Below are the code and all the weights of a small trained network. Each question names an input and a class and asks about switching units off, where a switched-off unit gives its printed mean instead of its output.

import numpy as np


def w(rows, s, z=0):
    codes = np.array(rows[::2]) - 128.0
    scale = np.full(codes.shape[1], s)
    scale[-1] = z or s
    return codes * scale


def f(y):
    return np.maximum(y, 0)


def log_softmax(a):
    a = a - a.max(-1, keepdims=True)
    return a - np.log(np.exp(a).sum(-1, keepdims=True))


def net(x, mask):
    res = np.array(x, float).reshape(1, 8) / 4 @ E
    y = f(res @ A[0][:, :-1].T + A[0][:, -1])
    res = res + np.where(mask, y, B[0][:, -1]) @ B[0][:, :-1]
    return log_softmax(res[-1] @ U[:, :-1].T + U[:, -1])


A, B = {}, {}
E = w([
[124,155,205,227,141,204,148,206],'x0',
[74,61,70,143,215,132,73,199],'x1',
[1,208,153,96,225,142,203,82],'x2',
[136,120,130,117,135,140,138,129],'x3',
[132,129,127,126,129,132,128,127],'x4',
[92,72,42,213,103,137,204,65],'x5',
[193,174,76,117,152,70,211,219],'x6',
[114,151,122,146,119,112,109,128],'x7',
],0.0077)
A[0] = w([
[107,67,129,139,136,119,215,109,254],'N1',
[183,59,49,215,111,163,162,110,138],'N2',
[178,206,226,61,109,101,60,142,116],'N3',
[142,119,55,105,168,48,99,113,162],'N4',
[122,130,140,145,124,158,166,58,194],'N5',
[181,170,206,213,104,179,158,205,160],'N6',
[145,105,146,238,209,190,84,187,172],'N7',
[149,158,147,128,16,154,254,82,126],'N8',
[199,123,210,31,148,139,45,188,79],'N9',
[232,94,111,175,88,116,22,118,56],'N10',
[34,196,123,112,166,160,168,122,65],'N11',
[60,76,161,89,106,191,61,79,72],'N12',
[155,76,84,217,89,115,160,76,143],'N13',
[32,185,115,70,170,154,156,103,112],'N14',
[173,66,157,130,17,112,40,152,62],'N15',
[185,165,219,141,102,165,118,1,158],'N16',
[144,147,169,161,132,164,228,219,96],'N17',
[151,108,135,52,197,55,113,78,199],'N18',
[212,69,72,121,52,146,119,183,62],'N19',
[57,9,17,133,241,154,69,224,154],'N20',
[80,209,171,104,245,121,175,66,32],'N21',
[190,194,59,89,126,118,215,202,239],'N22',
[131,131,53,41,138,90,101,74,106],'N23',
[182,175,67,28,94,41,97,70,131],'N24',
[178,167,76,117,173,72,176,195,56],'N25',
[204,100,98,163,45,154,80,185,50],'N26',
[135,129,153,96,194,106,66,175,131],'N27',
[152,162,49,95,105,86,153,186,164],'N28',
[177,175,204,41,100,141,119,128,175],'N29',
[88,61,180,115,100,223,8,76,178],'N30',
[202,106,141,178,105,113,68,161,69],'N31',
[165,205,149,79,8,119,198,110,184],'N32',
[136,84,33,29,87,87,132,124,97],'N33',
[86,89,80,174,63,142,192,119,40],'N34',
[158,204,143,183,82,180,173,156,197],'N35',
],0.0076,0.006)
B[0] = w([
[185,190,117,184,207,55,73,132,202],'N1',
[143,218,126,178,188,113,133,151,195],'N2',
[52,199,20,226,232,139,194,141,201],'N3',
[152,117,152,121,143,216,81,76,184],'N4',
[97,168,131,158,147,72,85,173,180],'N5',
[114,69,111,110,151,254,107,43,214],'N6',
[156,89,118,80,155,188,78,10,216],'N7',
[122,221,23,119,111,150,63,197,195],'N8',
[92,192,79,240,219,97,184,134,202],'N9',
[205,188,204,41,123,64,230,168,195],'N10',
[238,169,178,56,112,150,199,108,178],'N11',
[77,43,160,210,87,67,193,195,177],'N12',
[112,173,97,241,194,123,169,151,186],'N13',
[254,177,175,99,133,95,178,155,193],'N14',
[136,184,182,89,145,148,180,192,199],'N15',
[113,55,108,72,76,102,44,157,197],'N16',
[116,64,146,161,108,182,110,69,181],'N17',
[150,116,145,171,145,192,80,95,202],'N18',
[185,165,195,109,123,86,178,146,190],'N19',
[161,183,79,22,60,144,16,247,248],'N20',
[182,195,221,81,83,99,230,130,189],'N21',
[56,25,194,167,55,8,90,131,230],'N22',
[130,97,171,131,167,213,176,68,183],'N23',
[109,85,123,115,152,244,116,14,210],'N24',
[10,41,172,190,89,46,187,173,169],'N25',
[185,170,194,68,135,142,190,133,189],'N26',
[95,148,41,189,191,136,97,212,180],'N27',
[91,37,160,209,114,72,119,154,185],'N28',
[145,177,60,207,128,88,88,157,204],'N29',
[87,24,165,211,79,42,128,156,232],'N30',
[191,150,176,105,123,177,189,107,177],'N31',
[122,115,94,51,63,109,2,186,215],'N32',
[145,107,103,101,157,208,143,14,185],'N33',
[51,129,64,165,212,132,250,151,152],'N34',
[138,98,142,84,134,154,62,16,196],'N35',
],0.006,0.011)
U = w([
[192,199,199,83,88,117,231,166,31],'0',
[104,211,31,218,178,126,164,176,58],'1',
[142,147,66,74,55,126,34,204,197],'2',
[82,13,199,180,61,47,135,152,34],'3',
[135,83,143,129,126,254,119,51,22],'4',
[157,142,145,153,135,98,71,138,254],'5',
],0.0098,0.0073)

Each question gives the input, the list of numbers given to net, and the class t.
The units are the neurons (one row each of A and B). Each row of codes is followed by its name. A weight is (code - 128) times the scale printed after its matrix; where a second scale follows, it is the last column's (A, B and U).
mask holds one flag per neuron, in row order. A switched-off neuron (its flag False) gives its mean, the last column of its row in B, instead of its output. The means were averaged over made-up inputs and are rounded, as every weight is.
A unit's drop is (log p(t) with every unit on - log p(t) with that unit switched off) / (log p(t) with every unit on - log p(t) with every unit switched off).
The circuit of an input: a set's keep is (log p(t) with only the set's units on - log p(t) with every unit switched off) / (log p(t) with every unit on - log p(t) with every unit switched off). Starting from the 12 units with the biggest drops (on a tie, the unit counted first), units are removed one at a time, each time the one whose removal leaves the highest keep (on an exact tie, the one counted first), for as long as the keep stays at least 0.8.
units of the circuit, in order: the units of the circuit, biggest drop first
most important unit: the unit with the biggest drop
k most important neurons: the k neurons with the biggest drops, biggest first
drop of u: that unit's drop, to one decimal
input [-5,8,-8,5,3,-6,-5,6], class 0: 2 most important neurons => N10; N15
input [-3,-2,6,6,3,-4,8,1], class 3: 2 most important neurons => N22; N25
input [-7,-8,-3,7,-6,2,-7,0], class 2: 4 most important neurons => N8; N32; N16; N22
input [0,1,8,1,2,-3,6,2], class 0: most important unit => N21
input [8,-6,6,6,-2,-7,0,7], class 4: 4 most important neurons => N6; N35; N17; N20
input [4,6,3,-8,0,-3,6,-5], class 2: 4 most important neurons => N20; N30; N12; N27
input [-8,-8,4,5,2,-1,3,0], class 2: 3 most important neurons => N32; N8; N6
input [1,-6,-1,-2,-1,-7,-8,8], class 3: 2 most important neurons => N30; N16
input [-6,-1,-2,-6,-6,-6,-4,-6], class 1: units of the circuit, in order => N3; N9
input [-5,7,-3,8,-3,7,8,1], class 3: 3 most important neurons => N22; N25; N28
input [4,-6,-2,-6,0,-3,0,7], class 2: units of the circuit, in order => N32; N16
input [8,2,-2,1,2,-7,6,3], class 4: 2 most important neurons => N6; N7
input [-2,-4,-3,2,3,-8,8,-6], class 1: 4 most important neurons => N3; N9; N29; N30
input [8,-6,2,-1,-5,-5,8,3], class 3: units of the circuit, in order => N22
input [8,-1,-8,7,6,1,6,1], class 0: 4 most important neurons => N10; N19; N26; N24
input [3,1,-4,5,4,-6,-6,-2], class 1: units of the circuit, in order => N9; N3
input [5,6,3,2,2,-3,0,-6], class 2: 2 most important neurons => N20; N24
input [-4,1,-4,-8,4,-5,-1,1], class 1: drop of N9 => 0.2
input [8,8,6,-8,5,-4,-1,3], class 2: drop of N32 => -0.1
input [8,0,-4,5,1,-2,5,6], class 4: drop of N6 => 0.3
input [-1,-5,8,0,-6,-1,-3,2], class 0: units of the circuit, in order => N21
